Below is a small trained network, with its code and all its weights. Each question gives an input and a class and asks what happens when units are switched off, that is, made to give their printed mean instead of their output.

import numpy as np


def w(rows, s, z=0):
    codes = np.array(rows[::2]) - 128.0
    scale = np.full(codes.shape[1], s)
    scale[-1] = z or s
    return codes * scale


def norm(h):
    return h / np.sqrt((h * h).mean(-1, keepdims=True) + 1e-5)


def f(y):
    return y / 2 * (1 + np.tanh(0.7978845608 * (y + 0.044715 * y**3)))


def log_softmax(a):
    a = a - a.max(-1, keepdims=True)
    return a - np.log(np.exp(a).sum(-1, keepdims=True))


def net(x, mask):
    res = np.array(x, float).reshape(1, 3) / 4 @ E
    u = 0
    for l in range(2):
        y = f(norm(res) @ A[l][:, :-1].T + A[l][:, -1])
        res = res + np.where(mask[u : u + 10], y, B[l][:, -1]) @ B[l][:, :-1]
        u += 10
    return log_softmax(norm(res)[-1] @ U[:, :-1].T + U[:, -1])


A, B = {}, {}
E = w([
[163,255,101],'x0',
[136,124,52],'x1',
[66,160,130],'x2',
],0.0044)
A[0] = w([
[8,87,144,92],'L0N1',
[91,50,148,213],'L0N2',
[127,150,100,89],'L0N3',
[152,143,87,87],'L0N4',
[33,114,121,128],'L0N5',
[116,84,2,212],'L0N6',
[69,10,118,1],'L0N7',
[46,33,67,117],'L0N8',
[59,166,107,134],'L0N9',
[124,172,72,104],'L0N10',
],0.0087,0.0058)
B[0] = w([
[73,204,6,179],'L0N1',
[96,67,62,254],'L0N2',
[119,189,146,116],'L0N3',
[123,138,134,119],'L0N4',
[96,172,48,165],'L0N5',
[232,83,39,245],'L0N6',
[177,255,184,176],'L0N7',
[189,147,28,221],'L0N8',
[90,52,112,154],'L0N9',
[97,164,150,140],'L0N10',
],0.0063,0.0053)
A[1] = w([
[191,123,180,147],'L1N1',
[164,80,85,253],'L1N2',
[38,193,169,26],'L1N3',
[166,144,196,152],'L1N4',
[136,146,78,99],'L1N5',
[117,198,106,91],'L1N6',
[154,193,20,92],'L1N7',
[111,20,139,36],'L1N8',
[148,147,143,73],'L1N9',
[1,130,107,22],'L1N10',
],0.0098,0.0031)
B[1] = w([
[133,202,29,148],'L1N1',
[82,188,242,251],'L1N2',
[48,153,207,147],'L1N3',
[132,201,52,145],'L1N4',
[72,121,195,165],'L1N5',
[130,1,95,149],'L1N6',
[113,61,250,254],'L1N7',
[81,48,160,149],'L1N8',
[154,101,79,118],'L1N9',
[210,168,102,147],'L1N10',
],0.0057,0.0059)
U = w([
[86,75,213,254],'0',
[173,237,77,89],'1',
[197,75,104,143],'2',
[219,164,205,56],'3',
[21,129,68,49],'4',
[51,213,173,89],'5',
[124,106,5,36],'6',
],0.019,0.003)

Each question gives the input, the list of numbers given to net, and the class t.
The units are the neurons (one row each of A and B). Each row of codes is followed by its name. A weight is (code - 128) times the scale printed after its matrix; where a second scale follows, it is the last column's (A, B and U).
mask holds one flag per neuron, layer by layer. A switched-off neuron (its flag False) gives its mean, the last column of its row in B, instead of its output. The means were averaged over made-up inputs and are rounded, as every weight is.
A unit's drop is (log p(t) with every unit on - log p(t) with that unit switched off) / (log p(t) with every unit on - log p(t) with every unit switched off).
The circuit of an input: a set's keep is (log p(t) with only the set's units on - log p(t) with every unit switched off) / (log p(t) with every unit on - log p(t) with every unit switched off). Starting from the 12 units with the biggest drops (on a tie, the unit counted first), units are removed one at a time, each time the one whose removal leaves the highest keep (on an exact tie, the one counted first), for as long as the keep stays at least 0.8.
units of the circuit, in order: the units of the circuit, biggest drop first
k most important neurons: the k neurons with the biggest drops, biggest first
top k neurons in layer l: the k neurons of layer l with the biggest drops, biggest first
input [2,1,-8], class 3: units of the circuit, in order => [L1N2]
input [-8,2,4], class 6: 2 most important neurons => [L0N8, L0N1]
input [-8,-5,3], class 4: top 4 neurons in layer 0 => [L0N2, L0N1, L0N6, L0N5]
input [4,6,0], class 3: top 2 neurons in layer 0 => [L0N6, L0N2]
input [3,-5,-1], class 1: 3 most important neurons => [L0N1, L1N2, L1N7]
input [-6,-5,1], class 4: 4 most important neurons => [L0N2, L0N1, L0N6, L0N5]
input [-2,0,-2], class 0: 3 most important neurons => [L0N2, L1N2, L1N10]
input [-3,1,1], class 6: top 2 neurons in layer 0 => [L0N8, L0N1]
input [-8,1,5], class 6: top 2 neurons in layer 1 => [L1N3, L1N8]
input [7,3,-2], class 3: top 2 neurons in layer 0 => [L0N2, L0N1]
input [1,-7,-2], class 1: top 2 neurons in layer 0 => [L0N2, L0N9]
input [0,-1,-7], class 0: top 2 neurons in layer 0 => [L0N7, L0N8]
input [1,6,2], class 0: 2 most important neurons => [L1N7, L1N2]
input [-3,-2,2], class 4: units of the circuit, in order => [L0N1]
input [0,-8,7], class 4: units of the circuit, in order => [L1N2, L0N1]
input [-2,2,5], class 6: 2 most important neurons => [L0N8, L0N6]
input [2,1,8], class 0: 3 most important neurons => [L0N2, L1N1, L1N4]
input [-4,-5,1], class 4: 2 most important neurons => [L0N2, L0N6]
input [1,7,-1], class 3: units of the circuit, in order => [L0N2, L0N1]
input [8,3,-7], class 3: units of the circuit, in order => [L1N7]
input [7,1,4], class 0: top 2 neurons in layer 0 => [L0N7, L0N9]
input [0,-4,8], class 4: top 4 neurons in layer 0 => [L0N7, L0N9, L0N1, L0N5]
input [1,-3,-1], class 1: 2 most important neurons => [L0N2, L0N1]
input [0,-8,6], class 4: top 2 neurons in layer 0 => [L0N7, L0N1]
input [5,0,4], class 5: 3 most important neurons => [L0N6, L0N8, L0N2]
input [5,3,-2], class 3: 3 most important neurons => [L0N2, L0N1, L0N5]
